The symbols move the objects like this.
^: z226->z586, z289->z657, z126->z915, z249->z334, z258->z835, z358->z690, z887->z788, z579->z716, z942->z748, z406->z117, z684->z745, z928->z715, z639->z336, z262->z247, z539->z595, z788->z887, z117->z406, z260->z427, z810->z165, z748->z942, z375->z271, z127->z750, z24->z918, z336->z639, z439->z283, z835->z258, z525->z428, z779->z789, z615->z879, z862->z282, z332->z213, z102->z929, z292->z150, z131->z108, z165->z810, z511->z113, z603->z695, z253->z836, z745->z684, z836->z253, z113->z511, z427->z260, z918->z24, z778->z116, z666->z68, z405->z719, z876->z368, z213->z332, z365->z65, z782->z550, z558->z140, z283->z439, z422->z655, z390->z867, z229->z801, z282->z862, z695->z603, z108->z131, z164->z299, z595->z539, z277->z177, z140->z558, z83->z898, z715->z928, z793->z317, z681->z418, z845->z244, z248->z421, z867->z390, z409->z353, z353->z409, z898->z83, z936->z175, z65->z365, z879->z615, z116->z778, z716->z579, z801->z229, z244->z845, z150->z292, z177->z277, z759->z787, z690->z358, z317->z793, z655->z422, z418->z681, z169->z203, z753->z854, z421->z248, z203->z169, z663->z483, z657->z289, z271->z375, z175->z936, z586->z226, z785->z816, z789->z779, z90->z839, z483->z663, z246->z354, z719->z405, z816->z785, z356->z480, z929->z102, z973->z70, z247->z262, z854->z753, z368->z876, z70->z973, z750->z127, z299->z164, z68->z666, z871->z139, z529->z824, z964->z331, z839->z90, z428->z525, z480->z356, z824->z529, z432->z635, z334->z249, z139->z871, z550->z782, z915->z126, z331->z964, z787->z759, z354->z246, z635->z432
%: z226->z695, z289->z117, z126->z898, z249->z116, z258->z169, z358->z439, z887->z615, z579->z936, z942->z427, z406->z657, z684->z793, z928->z663, z639->z253, z262->z779, z539->z390, z788->z879, z117->z289, z260->z748, z810->z365, z748->z260, z375->z635, z127->z277, z24->z405, z336->z836, z439->z358, z835->z203, z525->z213, z779->z262, z615->z887, z862->z558, z332->z428, z102->z655, z292->z331, z131->z229, z165->z65, z511->z854, z603->z586, z253->z639, z745->z317, z836->z336, z113->z753, z427->z942, z918->z719, z778->z334, z666->z299, z405->z24, z876->z759, z213->z525, z365->z810, z782->z845, z558->z862, z283->z690, z422->z929, z390->z539, z229->z131, z282->z140, z695->z226, z108->z801, z164->z68, z595->z867, z277->z127, z140->z282, z83->z915, z715->z483, z793->z684, z681->z824, z845->z782, z248->z480, z867->z595, z409->z246, z353->z354, z898->z126, z936->z579, z65->z165, z879->z788, z116->z249, z716->z175, z801->z108, z244->z550, z150->z964, z177->z750, z759->z876, z690->z283, z317->z745, z655->z102, z418->z529, z169->z258, z753->z113, z421->z356, z203->z835, z663->z928, z657->z406, z271->z432, z175->z716, z586->z603, z785->z871, z789->z247, z90->z973, z483->z715, z246->z409, z719->z918, z816->z139, z356->z421, z929->z422, z973->z90, z247->z789, z854->z511, z368->z787, z70->z839, z750->z177, z299->z666, z68->z164, z871->z785, z529->z418, z964->z150, z839->z70, z428->z332, z480->z248, z824->z681, z432->z271, z334->z778, z139->z816, z550->z244, z915->z83, z331->z292, z787->z368, z354->z353, z635->z375
§: z226->z529, z289->z862, z126->z365, z249->z332, z258->z356, z358->z715, z887->z867, z579->z277, z942->z666, z406->z140, z684->z247, z928->z690, z639->z246, z262->z745, z539->z879, z788->z390, z117->z558, z260->z164, z810->z898, z748->z68, z375->z719, z127->z936, z24->z432, z336->z354, z439->z483, z835->z480, z525->z778, z779->z317, z615->z595, z862->z289, z332->z249, z102->z229, z292->z782, z131->z655, z165->z83, z511->z973, z603->z681, z253->z409, z745->z262, z836->z353, z113->z70, z427->z299, z918->z635, z778->z525, z666->z942, z405->z271, z876->z139, z213->z334, z365->z126, z782->z292, z558->z117, z283->z663, z422->z108, z390->z788, z229->z102, z282->z657, z695->z418, z108->z422, z164->z260, z595->z615, z277->z579, z140->z406, z83->z165, z715->z358, z793->z789, z681->z603, z845->z331, z248->z203, z867->z887, z409->z253, z353->z836, z898->z810, z936->z127, z65->z915, z879->z539, z116->z428, z716->z177, z801->z929, z244->z964, z150->z550, z177->z716, z759->z816, z690->z928, z317->z779, z655->z131, z418->z695, z169->z421, z753->z839, z421->z169, z203->z248, z663->z283, z657->z282, z271->z405, z175->z750, z586->z824, z785->z787, z789->z793, z90->z854, z483->z439, z246->z639, z719->z375, z816->z759, z356->z258, z929->z801, z973->z511, z247->z684, z854->z90, z368->z871, z70->z113, z750->z175, z299->z427, z68->z748, z871->z368, z529->z226, z964->z244, z839->z753, z428->z116, z480->z835, z824->z586, z432->z24, z334->z213, z139->z876, z550->z150, z915->z65, z331->z845, z787->z785, z354->z336, z635->z918
@: z226->z835, z289->z750, z126->z439, z249->z368, z258->z586, z358->z898, z887->z635, z579->z140, z942->z229, z406->z277, z684->z113, z928->z165, z639->z292, z262->z973, z539->z405, z788->z432, z117->z177, z260->z108, z810->z715, z748->z801, z375->z615, z127->z657, z24->z390, z336->z150, z439->z126, z835->z226, z525->z816, z779->z90, z615->z375, z862->z175, z332->z871, z102->z666, z292->z639, z131->z427, z165->z928, z511->z745, z603->z169, z253->z331, z745->z511, z836->z964, z113->z684, z427->z131, z918->z867, z778->z759, z666->z102, z405->z539, z876->z334, z213->z139, z365->z483, z782->z246, z558->z716, z283->z915, z422->z164, z390->z24, z229->z942, z282->z936, z695->z203, z108->z260, z164->z422, z595->z719, z277->z406, z140->z579, z83->z690, z715->z810, z793->z753, z681->z421, z845->z409, z248->z418, z867->z918, z409->z845, z353->z244, z898->z358, z936->z282, z65->z663, z879->z271, z116->z787, z716->z558, z801->z748, z244->z353, z150->z336, z177->z117, z759->z778, z690->z83, z317->z854, z655->z299, z418->z248, z169->z603, z753->z793, z421->z681, z203->z695, z663->z65, z657->z127, z271->z879, z175->z862, z586->z258, z785->z428, z789->z839, z90->z779, z483->z365, z246->z782, z719->z595, z816->z525, z356->z824, z929->z68, z973->z262, z247->z70, z854->z317, z368->z249, z70->z247, z750->z289, z299->z655, z68->z929, z871->z332, z529->z480, z964->z836, z839->z789, z428->z785, z480->z529, z824->z356, z432->z788, z334->z876, z139->z213, z550->z354, z915->z283, z331->z253, z787->z116, z354->z550, z635->z887
$: z226->z928, z289->z525, z126->z421, z249->z140, z258->z810, z358->z824, z887->z854, z579->z368, z942->z292, z406->z332, z684->z271, z928->z226, z639->z229, z262->z719, z539->z70, z788->z753, z117->z213, z260->z964, z810->z258, z748->z150, z375->z745, z127->z785, z24->z789, z336->z801, z439->z681, z835->z165, z525->z289, z779->z918, z615->z511, z862->z778, z332->z406, z102->z246, z292->z942, z131->z253, z165->z835, z511->z615, z603->z483, z253->z131, z745->z375, z836->z108, z113->z879, z427->z331, z918->z779, z778->z862, z666->z782, z405->z247, z876->z716, z213->z117, z365->z169, z782->z666, z558->z334, z283->z418, z422->z353, z390->z839, z229->z639, z282->z116, z695->z663, z108->z836, z164->z244, z595->z973, z277->z871, z140->z249, z83->z480, z715->z586, z793->z432, z681->z439, z845->z299, z248->z915, z867->z90, z409->z655, z353->z422, z898->z356, z936->z787, z65->z203, z879->z113, z116->z282, z716->z876, z801->z336, z244->z164, z150->z748, z177->z139, z759->z175, z690->z529, z317->z635, z655->z409, z418->z283, z169->z365, z753->z788, z421->z126, z203->z65, z663->z695, z657->z428, z271->z684, z175->z759, z586->z715, z785->z127, z789->z24, z90->z867, z483->z603, z246->z102, z719->z262, z816->z750, z356->z898, z929->z354, z973->z595, z247->z405, z854->z887, z368->z579, z70->z539, z750->z816, z299->z845, z68->z550, z871->z277, z529->z690, z964->z260, z839->z390, z428->z657, z480->z83, z824->z358, z432->z793, z334->z558, z139->z177, z550->z68, z915->z248, z331->z427, z787->z936, z354->z929, z635->z317
~: z226->z262, z289->z964, z126->z788, z249->z666, z258->z70, z358->z271, z887->z915, z579->z246, z942->z332, z406->z292, z684->z824, z928->z719, z639->z277, z262->z226, z539->z810, z788->z126, z117->z150, z260->z525, z810->z539, z748->z213, z375->z690, z127->z253, z24->z483, z336->z177, z439->z432, z835->z973, z525->z260, z779->z695, z615->z83, z862->z244, z332->z942, z102->z368, z292->z406, z131->z785, z165->z595, z511->z480, z603->z789, z253->z127, z745->z529, z836->z750, z113->z356, z427->z428, z918->z663, z778->z164, z666->z249, z405->z715, z876->z929, z213->z748, z365->z390, z782->z140, z558->z550, z283->z635, z422->z759, z390->z365, z229->z871, z282->z845, z695->z779, z108->z816, z164->z778, z595->z165, z277->z639, z140->z782, z83->z615, z715->z405, z793->z681, z681->z793, z845->z282, z248->z854, z867->z65, z409->z936, z353->z175, z898->z879, z936->z409, z65->z867, z879->z898, z116->z299, z716->z354, z801->z139, z244->z862, z150->z117, z177->z336, z759->z422, z690->z375, z317->z418, z655->z787, z418->z317, z169->z839, z753->z421, z421->z753, z203->z90, z663->z918, z657->z331, z271->z358, z175->z353, z586->z247, z785->z131, z789->z603, z90->z203, z483->z24, z246->z579, z719->z928, z816->z108, z356->z113, z929->z876, z973->z835, z247->z586, z854->z248, z368->z102, z70->z258, z750->z836, z299->z116, z68->z334, z871->z229, z529->z745, z964->z289, z839->z169, z428->z427, z480->z511, z824->z684, z432->z439, z334->z68, z139->z801, z550->z558, z915->z887, z331->z657, z787->z655, z354->z716, z635->z283
*: z226->z140, z289->z681, z126->z816, z249->z928, z258->z716, z358->z213, z887->z131, z579->z835, z942->z375, z406->z529, z684->z150, z928->z249, z639->z511, z262->z782, z539->z929, z788->z108, z117->z824, z260->z432, z810->z876, z748->z271, z375->z942, z127->z248, z24->z164, z336->z113, z439->z525, z835->z579, z525->z439, z779->z845, z615->z229, z862->z603, z332->z690, z102->z595, z292->z745, z131->z887, z165->z368, z511->z639, z603->z862, z253->z854, z745->z292, z836->z753, z113->z336, z427->z635, z918->z299, z778->z483, z666->z719, z405->z68, z876->z810, z213->z358, z365->z759, z782->z262, z558->z586, z283->z428, z422->z390, z390->z422, z229->z615, z282->z695, z695->z282, z108->z788, z164->z24, z595->z102, z277->z480, z140->z226, z83->z871, z715->z334, z793->z964, z681->z289, z845->z779, z248->z127, z867->z655, z409->z90, z353->z839, z898->z139, z936->z203, z65->z787, z879->z801, z116->z663, z716->z258, z801->z879, z244->z789, z150->z684, z177->z356, z759->z365, z690->z332, z317->z331, z655->z867, z418->z657, z169->z175, z753->z836, z421->z750, z203->z936, z663->z116, z657->z418, z271->z748, z175->z169, z586->z558, z785->z915, z789->z244, z90->z409, z483->z778, z246->z973, z719->z666, z816->z126, z356->z177, z929->z539, z973->z246, z247->z550, z854->z253, z368->z165, z70->z354, z750->z421, z299->z918, z68->z405, z871->z83, z529->z406, z964->z793, z839->z353, z428->z283, z480->z277, z824->z117, z432->z260, z334->z715, z139->z898, z550->z247, z915->z785, z331->z317, z787->z65, z354->z70, z635->z427

The rows follow the links: the fewer symbols apart two objects are, the more alike their rows tend to be.

Each row is also shifted at random along 6 hidden directions that mean nothing.

Known rows, each with its object:
-4,-16,30,-22,-34,19,35,45,20,-31,43,-44,4,24,-3,-5,-8,-18,6,16,-14,8,6,-43,2,10,-1,-12,30,13,-55,20,11,-59,-9,-34,24,-14,9,25,-32,-7,-57,-43,-7,9,11,48,-16,-26,22,40,4,49,-15: z657
-12,39,-35,8,-29,-3,4,-16,32,-20,21,10,5,-10,23,24,-10,-1,1,17,44,20,4,12,-5,30,-4,4,-7,40,-14,20,-8,1,-2,-38,-3,0,-14,42,14,23,-54,-9,-25,-8,-18,31,-3,3,-31,44,13,54,-15: z83
-22,16,-12,-15,6,-21,-9,-3,25,-11,3,4,6,22,3,-20,-20,13,1,-8,23,-27,5,12,37,-10,-16,-22,-14,-1,6,-5,-8,10,29,-10,26,-11,28,19,-6,1,1,26,18,10,-31,5,-13,20,21,18,-10,-15,8: z249
21,12,-19,-21,-8,4,4,-16,7,-14,-40,-28,-7,19,-20,-7,-23,22,-27,-9,-1,25,-1,2,0,20,-19,-7,34,6,-35,-7,5,-10,-28,44,44,-42,32,-2,21,-2,-1,10,56,12,20,-4,26,-8,-9,30,-10,-3,10: z719
22,-63,4,-3,38,-18,13,-14,-17,34,5,6,16,28,-19,-1,-1,37,-37,15,-21,-5,2,-18,-9,20,11,25,-9,-35,-16,20,4,-9,-27,41,16,-19,11,-30,28,-4,12,23,48,13,27,-64,10,-43,21,-12,18,-51,6: z390
-1,48,7,5,4,-31,-17,-23,-15,-6,-40,-18,7,-57,-4,0,-10,-3,-14,17,7,11,-3,28,-36,-21,-7,-8,34,48,30,-7,-4,5,-16,25,-13,-1,-27,11,44,30,-11,13,-11,0,49,-14,9,7,-24,17,18,-1,30: z898
14,-10,13,-3,19,23,1,12,14,-23,21,1,14,-13,-19,14,-19,23,-28,26,-14,21,4,4,-31,11,9,-15,-5,-18,18,6,-12,-9,-18,3,-3,-15,6,-15,20,-12,-6,-31,43,-24,20,16,18,-26,-4,4,-9,17,5: z854
11,-13,-15,16,-29,0,41,9,12,4,41,27,9,73,-1,-9,-9,37,2,28,-3,14,41,6,10,46,-19,-12,12,-3,-74,35,0,-45,16,-18,49,-28,5,47,-7,1,-93,-10,8,17,-10,3,-19,-25,30,48,26,44,-17: z663
19,-14,-40,56,6,-5,7,-27,6,29,20,42,7,-1,10,6,60,14,43,-5,23,19,-6,21,2,-4,12,18,-28,-3,38,36,-23,25,6,-15,-36,7,-21,26,-9,24,-9,26,0,19,-13,-4,-13,15,-6,-9,-1,29,-22: z365
-6,45,4,-25,8,-46,-6,-40,-15,-2,-14,22,-19,27,-5,14,-30,1,10,18,-6,12,0,20,-3,-4,-23,4,2,27,4,-4,-23,12,64,5,24,-21,31,22,-3,18,-1,20,9,16,10,-34,-16,34,-5,-12,-15,30,59: z68
-23,-9,-17,0,30,-8,-25,-30,31,5,21,30,-2,46,29,8,-15,10,-2,-22,23,-21,4,-7,36,22,19,15,-47,-15,-9,-6,-11,33,32,-14,-3,2,26,4,1,3,33,35,20,-13,-65,-23,3,5,0,-18,-14,-13,-11: z102
0,10,28,-45,21,-7,-22,-2,20,-7,-28,8,14,20,11,9,-74,-3,-62,1,-15,-36,22,-4,37,11,-11,12,26,-6,-33,-26,22,-5,-2,12,41,-1,16,-14,29,5,27,-6,27,-5,6,-59,12,-43,20,-8,32,-71,11: z942
18,13,-15,-7,-3,-15,-79,14,-11,-6,12,-35,38,-49,-54,19,-15,17,21,-30,-31,-11,-14,-1,19,-10,-7,-70,-26,-4,35,37,-64,12,-28,-9,-20,-48,50,9,4,-7,62,5,-22,0,-40,78,70,68,-1,-15,-56,-9,8: z299
26,24,-35,27,-12,-17,23,-43,14,9,45,13,-13,27,26,36,19,-41,7,28,45,-2,6,-21,13,26,-11,30,-46,45,-7,7,-5,10,26,-7,-25,19,-18,20,1,45,-31,-9,-36,3,-18,21,-6,8,-40,-9,25,53,-23: z879
-12,-16,51,6,31,-30,-16,15,-21,-14,26,14,25,-29,0,9,-21,16,-30,32,-7,-35,27,-10,-3,-20,8,-35,-43,-11,37,29,-24,-6,6,-11,-37,9,-18,-3,4,3,7,3,8,0,8,6,2,13,29,-10,-18,4,20: z750
15,-30,12,-11,58,-54,-34,-10,-26,-9,32,-33,49,3,-59,8,-17,51,-19,-2,-28,-15,18,-23,24,-39,-7,-76,-47,-19,20,65,-42,-1,5,35,-12,-57,56,-9,9,-5,50,-7,69,24,12,17,63,40,34,-29,-63,-23,31: z164
-13,-28,46,4,26,-26,-14,-10,-35,40,-14,13,31,0,-17,-23,-17,28,-36,-10,-43,-40,4,-7,-10,-6,6,4,-5,-20,2,18,-1,-9,-16,14,20,-1,1,-10,16,5,19,57,2,33,14,-49,-4,-29,62,8,28,-52,18: z759
14,19,8,5,12,-30,-3,2,-26,-8,-9,11,4,8,-4,12,-26,4,-27,46,0,-23,11,7,23,-5,-26,-25,-32,14,-9,10,-12,2,22,38,-28,10,-13,-21,3,4,-2,-39,-7,-19,16,10,25,13,-38,-18,2,-18,11: z684
-11,-26,31,-25,57,16,-26,-3,7,3,-33,24,3,-12,-21,1,-37,50,-28,-13,-42,-2,-5,21,-36,-4,27,-16,-10,-63,40,-14,-19,30,5,0,8,-7,46,-39,12,-35,45,14,67,-9,12,-45,-1,-12,21,-32,-35,-45,61: z409
-16,7,22,3,-43,-3,-62,4,-16,20,-5,-18,35,-14,4,-18,-29,14,-28,-8,-10,-58,-4,-33,10,8,-12,-38,-39,-5,-37,-6,-11,5,-20,16,8,-23,21,-39,5,-34,54,22,-68,-18,-24,43,58,3,-14,32,11,-24,-2: z246
9,-18,13,-7,28,-3,-15,21,-18,14,33,-41,41,-22,-24,-12,14,-28,-5,-17,-16,-42,-9,-34,47,-35,0,-26,-9,-18,10,40,3,-12,-35,-19,-28,14,-8,-2,9,20,37,1,-8,13,-7,10,33,23,42,-24,-8,-60,-40: z525
7,26,-54,0,-22,13,3,15,27,-16,28,-46,7,7,7,-7,19,-21,5,-7,48,7,8,-14,36,-2,-23,-15,16,31,-40,10,4,-8,-30,-17,-5,-15,-5,18,10,13,-29,-29,-12,2,-3,63,26,1,-10,23,-2,16,-59: z690
-39,34,20,4,-8,6,27,0,35,-25,16,44,-37,31,66,18,-14,-21,-5,29,34,-5,14,23,-2,19,7,31,0,7,10,-41,18,20,59,-45,-4,27,-21,31,-17,10,-33,0,-25,-13,-28,-15,-61,-7,-7,15,28,49,11: z277
-19,-10,39,-27,-12,-14,-25,1,-52,16,-36,-66,-14,-20,-31,-46,-10,-17,-16,-54,-28,-33,-21,-35,15,-20,-7,-10,10,0,-27,-10,27,-21,-47,62,17,-17,8,-54,-6,-38,65,6,-9,13,40,9,54,4,-3,6,-8,-60,7: z550
9,15,-19,2,-17,-36,9,-38,-18,12,-9,-58,1,9,-21,-18,0,12,-9,1,13,9,-12,-33,-16,29,-20,3,-7,19,-32,10,0,-16,-31,62,11,-43,10,-13,19,10,7,6,-1,18,46,27,45,7,-19,20,-4,14,7: z539
-10,-15,-43,16,-5,12,0,-16,32,8,2,-10,9,26,7,-32,10,20,-6,-31,32,5,-3,-19,-2,14,7,11,1,-3,-17,-6,12,10,-29,8,2,-11,1,-4,15,-2,2,26,19,4,-13,-20,21,-14,0,31,1,-9,-33: z165
13,-37,-44,17,-12,-3,17,21,44,-10,80,-16,22,44,1,8,38,-7,-2,3,33,8,21,-21,44,23,-12,-22,-23,4,-36,45,-4,-28,-7,-25,-14,-2,3,34,-14,10,-56,-28,21,5,-39,40,12,-4,9,8,-23,26,-66: z283
-25,-4,-4,-41,1,30,12,-13,49,-17,-8,-75,-6,-30,1,-18,33,-48,-5,-57,24,-1,-26,-39,-5,-4,33,35,40,14,15,-31,35,14,-59,-13,7,6,-11,-8,15,20,18,15,26,-7,13,2,-11,-8,-3,18,-13,-8,-32: z871
2,-14,28,-10,11,-16,27,14,-13,3,-26,-15,3,15,2,-29,-19,8,-52,24,1,-14,19,-17,12,-6,-19,-8,24,10,-40,-11,51,-37,-21,41,0,10,-35,-11,20,0,-15,-27,22,4,68,-41,4,-47,2,14,38,-64,-9: z824
20,-31,-41,-21,46,0,41,-32,21,-20,9,-61,-7,3,-9,2,35,-34,4,-33,28,15,-7,-34,39,-18,10,17,-10,-1,11,14,23,7,-31,42,-46,18,7,-25,6,29,32,-26,78,3,17,-22,11,14,-33,-43,-45,-31,-45: z271
18,-39,-12,6,28,8,18,13,46,1,62,8,33,46,13,11,7,31,-39,17,30,-6,34,-41,26,16,8,-9,-31,-28,-18,47,-5,-10,-14,-31,-30,3,-2,14,11,8,-26,-8,52,8,-29,-6,15,-40,37,11,-7,-9,-49: z915
-18,6,6,-10,3,32,-8,12,11,-15,-38,6,-36,-47,-6,-6,21,1,43,-36,-20,32,-30,47,-47,-31,38,7,27,-34,76,-24,-10,29,-2,-41,6,1,6,-3,-13,-17,20,28,24,0,-9,-5,-25,25,-2,-6,-26,24,39: z936
6,-63,13,23,-13,3,52,-2,-24,30,38,-9,7,46,-2,-41,21,28,-17,14,-9,4,8,-38,-21,19,-1,23,-2,-16,-71,16,34,-50,-19,29,26,-15,-27,-12,-19,-16,-58,4,5,36,44,-18,-1,-50,22,47,20,2,-4: z169
-16,5,7,-46,32,13,28,-7,48,-26,-17,-13,-15,23,13,-2,2,-23,-4,-30,28,-2,1,-11,29,-7,21,23,32,-7,15,-33,37,5,9,-14,16,16,8,7,6,15,12,-6,66,7,-11,-52,-36,-2,21,-15,-2,-29,-17: z332
-9,-38,7,-32,45,48,12,10,41,-16,-3,-14,-16,-34,-4,14,28,-23,11,-39,-17,17,-18,-9,-22,-11,50,35,4,-60,69,-35,21,37,-14,-30,-5,24,15,-37,-6,-12,53,-19,57,-24,-9,-17,-23,0,-4,-44,-48,-20,-15: z253

Start here and follow the symbols in turn, left to right. Where do you end up?
Answers are names.
-25,13,-5,40,-23,-5,21,4,29,4,20,72,-3,66,51,-13,-31,51,-12,50,41,-14,25,18,-10,38,-12,-3,-44,-1,-47,-20,5,10,55,-10,7,1,-16,20,-15,-18,-50,4,-12,-16,-28,-14,-26,-34,-10,61,44,27,11
% ~ % ^: z70
-19,-28,36,0,23,9,26,-8,-29,11,-25,-16,-23,-41,-8,-22,34,-10,17,-38,-30,4,-21,-7,-49,-22,24,25,44,-18,21,-14,15,-1,-18,6,16,1,-6,-17,-12,-12,12,21,11,27,42,-33,-31,-11,11,-6,-10,-3,23
* § % % %: z356
5,-41,5,12,-12,31,11,35,22,1,40,5,21,9,13,2,9,22,-19,15,13,0,16,-19,-3,11,12,9,-11,-18,-3,9,23,-21,-27,-22,-17,10,-23,-5,4,-8,-38,-28,-1,-15,-3,17,6,-38,11,27,19,-15,-37
@ % %: z418
29,-30,17,9,32,-28,23,20,-6,8,44,-2,39,31,-12,-1,12,25,-34,18,-2,-7,35,-20,41,1,-10,-21,-9,3,-30,52,6,-33,-10,11,-22,-9,-17,7,16,21,-23,-28,40,19,14,-13,8,-27,32,-5,7,-34,-22
$ ^ *: z657
-15,83,0,-9,-31,17,-59,15,-1,-25,-91,-19,-19,-120,-4,-4,-21,3,-1,30,-2,41,-31,81,-72,-27,-3,-29,58,27,65,-27,-16,25,-40,3,1,-10,-11,-4,28,-8,-4,3,-45,-19,46,41,14,11,-52,39,7,19,59
@ @ * $ §: z368
-20,-62,3,3,36,16,-4,43,17,3,31,9,43,11,9,-31,19,11,-5,-63,-8,-30,4,-15,52,-21,32,-19,-37,-63,24,-10,7,17,-14,-21,-23,27,28,-27,-30,-43,50,5,39,-3,-60,3,13,16,39,-46,-40,-74,-57
^ * @ ~ §: z753
-22,-26,35,-14,24,-23,-5,-23,-25,2,6,-66,27,-7,-27,-34,-13,22,-20,-35,-7,-33,-7,-70,-5,-15,1,-29,-41,-33,-7,8,23,-2,-27,52,-12,-19,15,-56,2,-15,73,14,15,10,31,17,67,14,-13,6,-27,-43,10
% % * § %: z753
25,-31,22,3,43,-4,34,-8,4,4,-18,0,7,-24,-11,1,-2,17,-39,8,-13,21,-4,17,-36,-6,20,17,45,-14,37,2,14,-2,-34,19,-18,0,-9,-10,31,26,-1,10,70,24,67,-68,-20,-28,24,-16,-1,-37,17
@ @ § *: z759
-12,-1,37,-28,3,-46,19,-6,2,-22,34,-95,23,3,-17,-32,-8,-8,-44,-21,7,-33,22,-67,47,-11,-6,-38,11,38,-55,31,19,-43,-30,29,8,-29,1,-3,21,21,-8,-4,16,22,32,26,38,-3,21,36,-4,-19,-6
^ $ §: z140
6,2,19,-10,0,-4,15,1,-41,2,-12,-6,-21,-14,-36,13,20,-12,47,-5,-31,19,-26,21,-23,-19,-7,1,17,-7,18,-3,-23,-4,18,8,28,-16,17,-5,-44,-19,11,3,-1,10,19,24,-19,32,1,-19,-34,27,47
$ ^ $: z845
-13,-21,8,-13,5,9,18,-20,36,-11,34,22,-7,62,38,17,-27,-11,-21,24,12,-16,10,-27,14,26,9,23,-45,-10,-25,-21,18,13,54,-29,9,20,1,0,-6,-9,-17,-18,6,-26,-37,-22,-36,-24,-12,-3,9,31,-19
% @ ~ $: z428
-40,9,28,17,32,-6,6,-23,-5,10,-21,87,-23,11,59,11,-11,8,6,5,20,-22,-12,28,11,-9,6,11,-30,-11,48,-37,-1,39,71,-2,-6,45,-24,-3,-25,-10,21,40,10,2,-17,-84,-59,7,2,-21,26,-14,39
@ $ § @: z139
26,-41,-20,3,-37,49,10,16,-34,35,-35,-47,-19,-34,-33,-31,68,-46,53,-60,-28,31,-33,-20,-20,4,14,47,49,-10,-15,-10,24,-29,-66,40,7,8,-9,-23,-33,-12,32,0,-40,22,31,20,29,-2,-23,-15,-3,-28,-44
@ % ~ §: z356
